Below is a small trained network, with its code and all its weights. Each question gives an input and a target symbol and asks what happens when units are switched off, that is, made to give their printed mean instead of their output.

import numpy as np


def w(rows, s, z=0):
    codes = np.array(rows[::2]) - 128.0
    scale = np.full(codes.shape[1], s)
    scale[-1] = z or s
    return codes * scale


def f(y):
    return y / 2 * (1 + np.tanh(0.7978845608 * (y + 0.044715 * y**3)))


def softmax(a):
    e = np.exp(a - a.max(-1, keepdims=True))
    return e / e.sum(-1, keepdims=True)


def log_softmax(a):
    a = a - a.max(-1, keepdims=True)
    return a - np.log(np.exp(a).sum(-1, keepdims=True))


def net(x, mask):
    ids = ['αβγδεζηλπστφω'.index(c) for c in x.split()]
    T = len(ids)
    res = E[ids] + P[:T]
    u = 0
    for l in range(2):
        q, k, v = (res @ M[l].T for M in (Q, K, V))
        z = softmax(np.where(np.tri(T) > 0, q @ k.T / 2**0.5, -1e9)) @ v
        res = res + np.where(mask[u], z, O[l][:, -1]) @ O[l][:, :-1]
        u += 1
        y = f(res @ A[l][:, :-1].T + A[l][:, -1])
        res = res + np.where(mask[u : u + 8], y, B[l][:, -1]) @ B[l][:, :-1]
        u += 8
    return log_softmax(res[-1] @ U[:, :-1].T + U[:, -1])


Q, K, V, O, A, B = {}, {}, {}, {}, {}, {}
E = w([
[164,121,145,170,134,39,107,187,168,149],'α',
[104,163,99,110,121,92,152,118,113,96],'β',
[163,117,130,158,109,32,132,202,154,132],'γ',
[214,137,155,164,132,91,94,191,206,111],'δ',
[161,113,80,70,123,107,143,119,97,38],'ε',
[189,135,110,168,60,70,89,189,161,96],'ζ',
[96,143,150,140,168,100,183,128,104,112],'η',
[94,178,129,171,92,134,120,127,106,94],'λ',
[176,152,128,134,160,153,132,124,89,75],'π',
[123,193,145,181,128,145,168,150,84,101],'σ',
[140,103,154,140,206,119,194,114,114,93],'τ',
[156,94,130,120,183,114,191,111,101,65],'φ',
[174,5,71,113,60,150,223,98,192,147],'ω',
],0.015)
P = w([
[132,133,97,94,113,134,143,142,124,191],'0',
[143,190,160,30,122,123,90,160,121,171],'1',
[95,133,86,90,146,148,114,193,139,142],'2',
[146,134,87,149,117,106,168,111,134,143],'3',
[166,181,161,95,115,81,126,99,121,130],'4',
[64,126,94,112,157,152,114,212,150,79],'5',
[135,122,94,199,113,94,190,83,147,89],'6',
[161,181,179,132,113,59,139,64,141,84],'7',
[43,121,92,136,173,154,113,228,171,27],'8',
[105,96,78,252,123,95,209,75,162,36],'9',
[170,177,194,180,99,37,163,5,163,37],'10',
[70,138,130,132,202,117,85,173,163,26],'11',
],0.013)
Q[0] = w([
[130,56,185,117,85,255,130,87,184,210],'L0H0',
[74,166,129,72,135,237,197,49,84,109],'L0H0',
],0.01)
K[0] = w([
[127,74,125,50,47,221,160,114,140,251],'L0H0',
[122,127,93,92,88,110,128,133,187,178],'L0H0',
],0.021)
V[0] = w([
[124,151,182,109,90,190,253,174,44,143],'L0H0',
[254,185,99,156,176,250,105,123,163,98],'L0H0',
],0.0089)
O[0] = w([
[112,121,56,132,203,58,52,93,144,120,247],'L0H0',
[2,124,121,93,93,42,203,124,178,161,16],'L0H0',
],0.008,0.0014)
A[0] = w([
[164,60,178,153,95,167,94,153,108,196,15],'L0N0',
[71,81,200,165,86,183,86,75,64,180,52],'L0N1',
[104,75,218,141,140,251,81,61,134,153,54],'L0N2',
[117,174,172,44,138,151,111,67,101,121,45],'L0N3',
[93,98,195,127,73,211,56,45,138,241,3],'L0N4',
[73,106,146,118,112,172,102,117,108,162,98],'L0N5',
[107,97,160,89,140,211,107,63,90,159,68],'L0N6',
[74,138,147,179,76,169,78,88,118,165,38],'L0N7',
],0.012,0.0073)
B[0] = w([
[6,116,117,105,155,49,135,87,60,113,100],'L0N0',
[180,111,142,156,86,144,161,176,98,148,74],'L0N1',
[137,147,122,113,134,122,151,139,133,141,61],'L0N2',
[125,166,161,101,137,107,121,149,127,90,196],'L0N3',
[133,148,110,104,138,115,130,127,125,124,111],'L0N4',
[136,139,95,126,155,111,139,111,139,144,2],'L0N5',
[136,130,116,131,117,95,156,146,111,149,30],'L0N6',
[112,163,80,136,163,97,184,129,114,145,59],'L0N7',
],0.016,0.00079)
Q[1] = w([
[223,98,84,231,47,86,191,35,160,223],'L1H0',
[59,41,6,123,158,252,111,139,95,214],'L1H0',
],0.035)
K[1] = w([
[69,108,74,107,170,184,99,255,133,123],'L1H0',
[155,178,148,16,135,120,74,132,105,214],'L1H0',
],0.053)
V[1] = w([
[137,100,211,137,252,128,169,128,151,195],'L1H0',
[76,214,155,226,116,137,76,140,123,196],'L1H0',
],0.026)
O[1] = w([
[189,178,154,195,111,143,195,2,217,70,92],'L1H0',
[81,88,243,183,72,46,123,116,6,89,10],'L1H0',
],0.0076,0.011)
A[1] = w([
[85,150,136,108,149,157,154,79,39,99,133],'L1N0',
[126,5,157,106,109,114,67,88,190,112,100],'L1N1',
[147,91,151,128,102,104,104,196,160,172,122],'L1N2',
[121,159,98,131,147,139,131,91,131,99,81],'L1N3',
[155,102,146,121,116,110,119,192,169,174,121],'L1N4',
[139,75,137,130,103,85,79,160,161,147,32],'L1N5',
[116,160,105,125,152,142,142,96,124,112,5],'L1N6',
[109,138,167,141,122,151,140,94,53,95,79],'L1N7',
],0.02,0.021)
B[1] = w([
[122,200,81,214,39,140,83,74,138,190,201],'L1N0',
[152,105,56,166,126,97,186,104,96,152,142],'L1N1',
[228,161,154,11,87,109,107,54,124,191,238],'L1N2',
[98,132,148,95,151,162,154,172,51,226,225],'L1N3',
[75,92,111,238,111,116,178,139,93,86,253],'L1N4',
[31,151,117,185,190,215,115,215,198,60,166],'L1N5',
[191,107,203,194,57,16,87,59,204,29,161],'L1N6',
[120,2,145,73,218,163,184,177,154,71,183],'L1N7',
],0.021,0.014)
U = w([
[163,87,133,124,70,176,122,147,152,161,82],'α',
[167,53,154,144,117,78,74,179,28,148,188],'β',
[87,133,57,94,205,87,120,113,177,139,254],'γ',
[185,112,146,152,128,212,168,114,130,88,100],'δ',
[119,91,194,159,73,110,167,114,101,140,75],'ε',
[175,120,114,131,132,115,124,174,211,207,95],'ζ',
[27,154,106,116,95,96,181,45,222,136,152],'η',
[148,112,126,171,64,143,119,134,116,169,12],'λ',
[161,96,87,125,122,132,162,127,127,168,77],'π',
[81,45,156,166,115,90,104,109,89,158,125],'σ',
[254,137,100,243,150,163,35,159,112,94,208],'τ',
[141,103,133,191,115,90,122,217,130,170,111],'φ',
[92,148,147,132,163,195,170,38,39,122,137],'ω',
],0.0071,0.0088)

Each question gives the input, a string of symbols that net reads in full, and the target symbol t.
The units are the heads (2 rows each of Q, K, V and O) and the neurons (one row each of A and B). Each row of codes is followed by its name. A weight is (code - 128) times the scale printed after its matrix; where a second scale follows, it is the last column's (O, A, B and U).
mask holds one flag per unit, layer by layer, with each layer's heads first. A switched-off unit (its flag False) gives its mean, the last column of its rows in O or B, instead of its output. The means were averaged over made-up inputs and are rounded, as every weight is.
A unit's drop is (log p(t) with every unit on - log p(t) with that unit switched off) / (log p(t) with every unit on - log p(t) with every unit switched off).
The circuit of an input: a set's keep is (log p(t) with only the set's units on - log p(t) with every unit switched off) / (log p(t) with every unit on - log p(t) with every unit switched off). Starting from the 12 units with the biggest drops (on a tie, the unit counted first), units are removed one at a time, each time the one whose removal leaves the highest keep (on an exact tie, the one counted first), for as long as the keep stays at least 0.8.
circuit, biggest first: the units of the circuit, biggest drop first
unit that matters most: the unit with the biggest drop
k most important neurons: the k neurons with the biggest drops, biggest first
k most important neurons of layer l: the k neurons of layer l with the biggest drops, biggest first
input η ζ φ γ η γ, target τ: circuit, biggest first -> (L1N3)
input ε η π η δ ε σ η, target σ: circuit, biggest first -> (L1N7; L1H0; L1N0)
input π ω δ π, target η: circuit, biggest first -> (L0H0; L1N3)
input ζ η σ π γ φ α ζ, target φ: 3 most important neurons -> (L1N3; L1N2; L1N4)
input π γ α δ ω η α φ σ, target ζ: circuit, biggest first -> (L1H0; L1N4)
input β η η δ γ α α τ η ζ γ λ, target τ: circuit, biggest first -> (L1N3; L0H0)
input η α λ η π α, target η: circuit, biggest first -> (L0H0; L1N3)
input τ η σ ω η σ α τ, target δ: 3 most important neurons -> (L1N7; L1N3; L1N4)
input α ζ σ φ φ φ φ γ, target φ: circuit, biggest first -> (L1H0; L1N3; L1N2; L1N4)
input β π ω η λ β η η α ω β, target φ: 3 most important neurons -> (L1N4; L1N3; L1N2)
input ζ η λ σ β λ η η ζ π, target λ: 3 most important neurons -> (L1N2; L1N0; L1N4)
input η ζ ω π φ ε π η, target γ: 2 most important neurons -> (L1N4; L1N0)
input γ φ γ η, target τ: 3 most important neurons -> (L1N3; L1N2; L1N7)
input λ γ δ δ η η η ζ β π, target β: unit that matters most -> L1H0
input σ ε φ ε, target ζ: 3 most important neurons of layer 1 -> (L1N3; L1N4; L1N6)
input η π ω β η φ ω η δ α π, target δ: circuit, biggest first -> (L1N7; L1H0)
input λ π η π, target ω: circuit, biggest first -> (L1H0; L1N3)
input β π δ ω δ ω α ω π, target φ: circuit, biggest first -> (L1H0; L1N4; L1N3; L1N2)
input φ φ τ, target ζ: circuit, biggest first -> (L1H0; L1N4)
input ζ γ γ α δ α σ γ π, target τ: 2 most important neurons -> (L1N3; L1N2)
input φ ε λ φ, target α: unit that matters most -> L1N7
input β γ φ φ α γ β β τ β, target ε: circuit, biggest first -> (L1N6; L1N3; L1H0)
input ω π σ η λ ω η, target φ: 4 most important neurons of layer 1 -> (L1N3; L1N4; L1N2; L1N6)
input τ σ π ω α δ β ω α, target π: circuit, biggest first -> (L1N2; L1N4; L1H0)
input φ σ δ η, target η: 2 most important neurons of layer 1 -> (L1N3; L1N0)
input ζ η η, target ω: circuit, biggest first -> (L1H0; L1N6)
input σ π δ η ζ η σ φ γ σ π τ, target γ: unit that matters most -> L1N0
input β φ φ λ τ, target α: 2 most important neurons -> (L1N7; L1N0)
